Here is a tiny trained network, its code and every weight. The questions are about switching its units off for an input and a class, where a switched-off unit gives its printed mean instead of its output.

import numpy as np


def w(rows, s, z=0):
    codes = np.array(rows[::2]) - 128.0
    scale = np.full(codes.shape[1], s)
    scale[-1] = z or s
    return codes * scale


def norm(h):
    return h / np.sqrt((h * h).mean(-1, keepdims=True) + 1e-5)


def f(y):
    return np.maximum(y, 0)


def log_softmax(a):
    a = a - a.max(-1, keepdims=True)
    return a - np.log(np.exp(a).sum(-1, keepdims=True))


def net(x, mask):
    res = np.array(x, float).reshape(1, 2) / 4 @ E
    u = 0
    for l in range(4):
        y = f(norm(res) @ A[l][:, :-1].T + A[l][:, -1])
        res = res + np.where(mask[u : u + 7], y, B[l][:, -1]) @ B[l][:, :-1]
        u += 7
    return log_softmax(norm(res)[-1] @ U[:, :-1].T + U[:, -1])


A, B = {}, {}
E = w([
[156,161,194,193,170],'x0',
[128,41,79,58,253],'x1',
],0.005)
A[0] = w([
[255,206,97,126,15,10],'L0N1',
[106,183,140,142,96,4],'L0N2',
[172,139,214,132,242,21],'L0N3',
[35,128,129,106,98,108],'L0N4',
[137,184,139,139,99,8],'L0N5',
[129,139,251,215,172,18],'L0N6',
[133,202,136,150,93,162],'L0N7',
],0.0058,0.0017)
B[0] = w([
[98,55,149,134,160,253],'L0N1',
[128,46,189,154,174,180],'L0N2',
[1,91,95,173,85,229],'L0N3',
[133,173,71,157,86,173],'L0N4',
[116,107,120,192,154,178],'L0N5',
[148,217,20,122,131,246],'L0N6',
[200,97,151,126,115,237],'L0N7',
],0.0074,0.0037)
A[1] = w([
[138,79,148,154,157,53],'L1N1',
[154,15,104,17,157,118],'L1N2',
[71,63,155,171,95,50],'L1N3',
[95,41,107,72,138,46],'L1N4',
[135,204,156,79,121,51],'L1N5',
[148,185,100,108,68,6],'L1N6',
[111,43,254,135,238,59],'L1N7',
],0.0057,0.0018)
B[1] = w([
[145,173,121,255,97,155],'L1N1',
[143,171,145,114,85,253],'L1N2',
[80,85,83,97,119,199],'L1N3',
[77,192,108,56,194,222],'L1N4',
[184,142,38,149,178,128],'L1N5',
[88,100,71,182,99,143],'L1N6',
[50,120,78,149,68,186],'L1N7',
],0.0067,0.0039)
A[2] = w([
[134,141,138,52,156,111],'L2N1',
[136,180,154,2,172,107],'L2N2',
[250,98,104,143,183,147],'L2N3',
[73,65,101,129,125,129],'L2N4',
[193,224,42,103,164,87],'L2N5',
[97,102,193,66,161,94],'L2N6',
[95,66,108,186,77,4],'L2N7',
],0.0074,0.0025)
B[2] = w([
[134,180,153,91,147,179],'L2N1',
[119,145,255,98,117,213],'L2N2',
[222,133,147,92,123,154],'L2N3',
[212,95,118,55,153,255],'L2N4',
[78,152,148,191,106,211],'L2N5',
[144,101,133,119,85,152],'L2N6',
[96,147,156,122,129,225],'L2N7',
],0.0087,0.0041)
A[3] = w([
[123,235,221,138,142,152],'L3N1',
[105,43,29,69,190,139],'L3N2',
[162,186,102,68,80,139],'L3N3',
[206,75,173,45,132,253],'L3N4',
[110,2,199,155,65,58],'L3N5',
[184,166,210,106,180,150],'L3N6',
[184,84,193,147,79,165],'L3N7',
],0.0072,0.0032)
B[3] = w([
[84,87,64,22,226,229],'L3N1',
[182,84,145,114,86,254],'L3N2',
[231,221,211,174,89,180],'L3N3',
[52,196,109,208,163,233],'L3N4',
[50,127,253,225,105,203],'L3N5',
[161,170,92,75,145,190],'L3N6',
[132,20,180,109,157,205],'L3N7',
],0.0062,0.0052)
U = w([
[88,241,158,26,186,159],'0',
[68,233,33,208,138,140],'1',
[166,135,109,118,118,1],'2',
[66,52,213,190,87,156],'3',
[243,146,146,159,233,119],'4',
[207,219,119,118,13,116],'5',
[92,4,45,70,143,134],'6',
],0.014,0.01)

Each question gives the input, the list of numbers given to net, and the class t.
The units are the neurons (one row each of A and B). Each row of codes is followed by its name. A weight is (code - 128) times the scale printed after its matrix; where a second scale follows, it is the last column's (A, B and U).
mask holds one flag per neuron, layer by layer. A switched-off neuron (its flag False) gives its mean, the last column of its row in B, instead of its output. The means were averaged over made-up inputs and are rounded, as every weight is.
A unit's drop is (log p(t) with every unit on - log p(t) with that unit switched off) / (log p(t) with every unit on - log p(t) with every unit switched off).
The circuit of an input: a set's keep is (log p(t) with only the set's units on - log p(t) with every unit switched off) / (log p(t) with every unit on - log p(t) with every unit switched off). Starting from the 12 units with the biggest drops (on a tie, the unit counted first), units are removed one at a time, each time the one whose removal leaves the highest keep (on an exact tie, the one counted first), for as long as the keep stays at least 0.8.
units of the circuit, in order: the units of the circuit, biggest drop first
most important unit: the unit with the biggest drop
top k neurons: the k neurons with the biggest drops, biggest first
k most important neurons of layer l: the k neurons of layer l with the biggest drops, biggest first
drop of u: that unit's drop, to one decimal
input [0,5], class 0: most important unit : L1N4
input [1,6], class 0: top 2 neurons : (L1N4 L0N1)
input [2,-3], class 4: top 2 neurons : (L0N6 L0N3)
input [4,-5], class 4: top 2 neurons : (L0N6 L0N3)
input [8,-5], class 4: 2 most important neurons of layer 1 : (L1N4 L1N7)
input [-6,-4], class 3: top 2 neurons : (L0N6 L3N4)
input [8,4], class 6: top 2 neurons : (L0N3 L3N4)
input [3,1], class 1: top 2 neurons : (L0N6 L0N1)
input [-8,0], class 5: top 2 neurons : (L0N4 L0N1)
input [8,-3], class 1: 2 most important neurons of layer 0 : (L0N6 L0N3)
input [-8,-2], class 5: top 2 neurons : (L0N4 L3N3)
input [3,-5], class 4: 3 most important neurons of layer 0 : (L0N6 L0N3 L0N7)
input [4,-2], class 1: top 2 neurons : (L0N6 L2N4)
input [-8,-3], class 5: units of the circuit, in order : (L3N3)
input [5,-8], class 4: top 2 neurons : (L0N3 L0N6)
input [-4,1], class 0: 2 most important neurons of layer 0 : (L0N6 L0N3)
input [-7,0], class 5: top 2 neurons : (L0N4 L0N1)
input [-2,-1], class 5: top 2 neurons : (L0N3 L3N2)
input [3,-4], class 4: top 2 neurons : (L0N6 L0N3)
input [6,5], class 6: most important unit : L0N3
input [6,3], class 6: 2 most important neurons of layer 3 : (L3N4 L3N2)
input [1,-1], class 4: top 2 neurons : (L0N6 L2N3)
input [-4,0], class 5: top 4 neurons : (L0N4 L0N1 L0N6 L1N6)
input [-5,2], class 0: drop of L1N3 : 0.0
input [4,-1], class 1: drop of L0N6 : 1.6
input [-5,0], class 5: drop of L0N4 : 1.0
input [3,4], class 6: drop of L0N3 : 0.1
input [2,3], class 6: most important unit : L0N3
input [4,2], class 6: 2 most important neurons of layer 2 : (L2N4 L2N5)
